Here is a tiny trained network, its code and every weight. The questions are about switching its units off for an input and a target symbol, where a switched-off unit gives its printed mean instead of its output.

import numpy as np


def w(rows, s, z=0):
    codes = np.array(rows[::2]) - 128.0
    scale = np.full(codes.shape[1], s)
    scale[-1] = z or s
    return codes * scale


def f(y):
    return np.maximum(y, 0)


def softmax(a):
    e = np.exp(a - a.max(-1, keepdims=True))
    return e / e.sum(-1, keepdims=True)


def log_softmax(a):
    a = a - a.max(-1, keepdims=True)
    return a - np.log(np.exp(a).sum(-1, keepdims=True))


def net(x, mask):
    ids = ['αβδεζηλξπσφψω'.index(c) for c in x.split()]
    T = len(ids)
    res = E[ids] + P[:T]
    u = 0
    for l in range(2):
        r = res
        for j in range(2):
            rows = slice(2 * j, 2 * j + 2)
            q, k, v = (r @ M[l][rows].T for M in (Q, K, V))
            z = softmax(np.where(np.tri(T) > 0, q @ k.T / 2**0.5, -1e9)) @ v
            o = O[l][rows]
            res = res + np.where(mask[u + j], z, o[:, -1]) @ o[:, :-1]
        u += 2
        y = f(res @ A[l][:, :-1].T + A[l][:, -1])
        res = res + np.where(mask[u : u + 4], y, B[l][:, -1]) @ B[l][:, :-1]
        u += 4
    return log_softmax(res[-1] @ U[:, :-1].T + U[:, -1])


Q, K, V, O, A, B = {}, {}, {}, {}, {}, {}
E = w([
[87,120,161,20],'α',
[174,56,66,44],'β',
[128,100,163,145],'δ',
[196,126,182,85],'ε',
[136,111,61,163],'ζ',
[73,143,136,91],'η',
[145,63,46,70],'λ',
[58,163,144,6],'ξ',
[95,67,166,40],'π',
[81,190,134,85],'σ',
[143,156,161,169],'φ',
[90,67,61,159],'ψ',
[120,181,160,164],'ω',
],0.015)
P = w([
[254,215,67,168],'0',
[139,58,143,153],'1',
[121,101,138,97],'2',
[77,101,121,46],'3',
[115,146,134,97],'4',
[146,143,144,88],'5',
[164,148,149,68],'6',
],0.0072)
Q[0] = w([
[46,188,119,214],'L0H1',
[92,170,82,174],'L0H1',
[86,176,168,1],'L0H2',
[157,123,52,134],'L0H2',
],0.0064)
K[0] = w([
[83,133,151,191],'L0H1',
[76,111,74,184],'L0H1',
[249,193,50,172],'L0H2',
[158,52,110,157],'L0H2',
],0.011)
V[0] = w([
[47,182,119,195],'L0H1',
[108,187,67,155],'L0H1',
[70,141,132,37],'L0H2',
[102,2,105,117],'L0H2',
],0.0096)
O[0] = w([
[207,110,143,140,2],'L0H1',
[133,9,182,89,102],'L0H1',
[163,157,154,176,126],'L0H2',
[101,142,143,182,133],'L0H2',
],0.015,0.0055)
A[0] = w([
[103,108,18,113,169],'L0N1',
[59,79,18,255,80],'L0N2',
[125,105,154,178,255],'L0N3',
[136,88,20,65,119],'L0N4',
],0.0069)
B[0] = w([
[115,224,61,150,254],'L0N1',
[255,187,84,104,188],'L0N2',
[20,176,16,75,218],'L0N3',
[164,124,68,248,227],'L0N4',
],0.0077,0.0063)
Q[1] = w([
[70,122,161,50],'L1H1',
[92,109,196,154],'L1H1',
[83,109,127,11],'L1H2',
[141,112,130,76],'L1H2',
],0.013)
K[1] = w([
[245,54,241,36],'L1H1',
[41,253,143,20],'L1H1',
[238,172,165,17],'L1H2',
[172,60,117,39],'L1H2',
],0.0071)
V[1] = w([
[201,93,99,64],'L1H1',
[187,211,184,32],'L1H1',
[209,171,126,20],'L1H2',
[240,1,182,139],'L1H2',
],0.0088)
O[1] = w([
[194,223,147,38,141],'L1H1',
[95,191,195,160,108],'L1H1',
[96,191,132,255,148],'L1H2',
[168,184,169,153,2],'L1H2',
],0.0096,0.019)
A[1] = w([
[88,73,45,91,92],'L1N1',
[255,105,35,152,2],'L1N2',
[28,95,72,147,115],'L1N3',
[177,208,208,47,159],'L1N4',
],0.0073,0.0069)
B[1] = w([
[197,140,224,187,249],'L1N1',
[28,168,202,228,159],'L1N2',
[212,83,168,137,242],'L1N3',
[126,114,254,48,159],'L1N4',
],0.0062,0.021)
U = w([
[171,197,35,251,218],'α',
[253,110,48,41,213],'β',
[186,149,62,27,171],'δ',
[208,163,131,92,122],'ε',
[70,56,203,116,98],'ζ',
[125,65,179,94,103],'η',
[127,118,107,73,111],'λ',
[205,146,197,118,21],'ξ',
[103,156,203,213,4],'π',
[102,87,188,149,44],'σ',
[150,88,139,57,114],'φ',
[138,116,139,52,154],'ψ',
[35,150,124,178,80],'ω',
],0.0064,0.0033)

Each question gives the input, a string of symbols that net reads in full, and the target symbol t.
The units are the heads (2 rows each of Q, K, V and O) and the neurons (one row each of A and B). Each row of codes is followed by its name. A weight is (code - 128) times the scale printed after its matrix; where a second scale follows, it is the last column's (O, A, B and U).
mask holds one flag per unit, layer by layer, with each layer's heads first. A switched-off unit (its flag False) gives its mean, the last column of its rows in O or B, instead of its output. The means were averaged over made-up inputs and are rounded, as every weight is.
A unit's drop is (log p(t) with every unit on - log p(t) with that unit switched off) / (log p(t) with every unit on - log p(t) with every unit switched off).
The circuit of an input: a set's keep is (log p(t) with only the set's units on - log p(t) with every unit switched off) / (log p(t) with every unit on - log p(t) with every unit switched off). Starting from all 12 units, units are removed one at a time, each time the one whose removal leaves the highest keep (on an exact tie, the one counted first), for as long as the keep stays at least 0.8.
circuit, biggest first: the units of the circuit, biggest drop first
top k neurons: the k neurons with the biggest drops, biggest first
top k neurons in layer l: the k neurons of layer l with the biggest drops, biggest first
heads that matter: for each layer, one digit per head in row order, 1 if its drop is at least 0.15 and else 0, layers parted by /
input σ ζ η, target ξ: circuit, biggest first => (L0H1 L1H1 L1H2 L0N1)
input ξ φ π η η α, target π: heads that matter => 11 / 11
input ε ω η, target α: top neuron => (L1N4)
input ξ φ π, target π: heads that matter => 11 / 11
input ζ β β ζ, target β: heads that matter => 11 / 01
input σ ζ β ψ ξ, target ξ: top 3 neurons => (L1N4 L0N3 L0N1)
input α ζ α, target ω: circuit, biggest first => (L0H2 L1H1 L1H2 L1N1)
input α φ ω ψ, target α: circuit, biggest first => (L1N4 L0N1)
input α φ ε ψ β η, target ω: circuit, biggest first => (L0N4 L1H1 L1N1 L1H2)
input ε π δ σ π, target α: circuit, biggest first => (L0H2 L1H2)
input φ β β β β ξ, target δ: top 2 neurons in layer 1 => (L1N1 L1N2)
input φ φ φ ε, target δ: heads that matter => 11 / 10
input ζ β β η ε η, target β: circuit, biggest first => (L0H1 L1H1 L0H2 L0N4)
input ε α α π φ ζ ξ, target α: top 2 neurons => (L0N4 L1N4)
input φ η φ α, target δ: circuit, biggest first => (L0H2 L0H1 L1H1)
input σ β φ β α, target ξ: top 4 neurons => (L1N4 L0N3 L0N1 L1N2)
input ψ φ η ζ δ η β, target α: heads that matter => 10 / 00
input φ ω λ, target α: heads that matter => 00 / 00
input ζ ω ε σ β α ξ, target β: circuit, biggest first => (L0H1 L0H2 L1H1 L0N4)
input φ ω ε ζ ξ α, target δ: circuit, biggest first => (L0H2 L1H1 L0H1)
input ξ ψ σ, target π: top neuron => (L0N4)
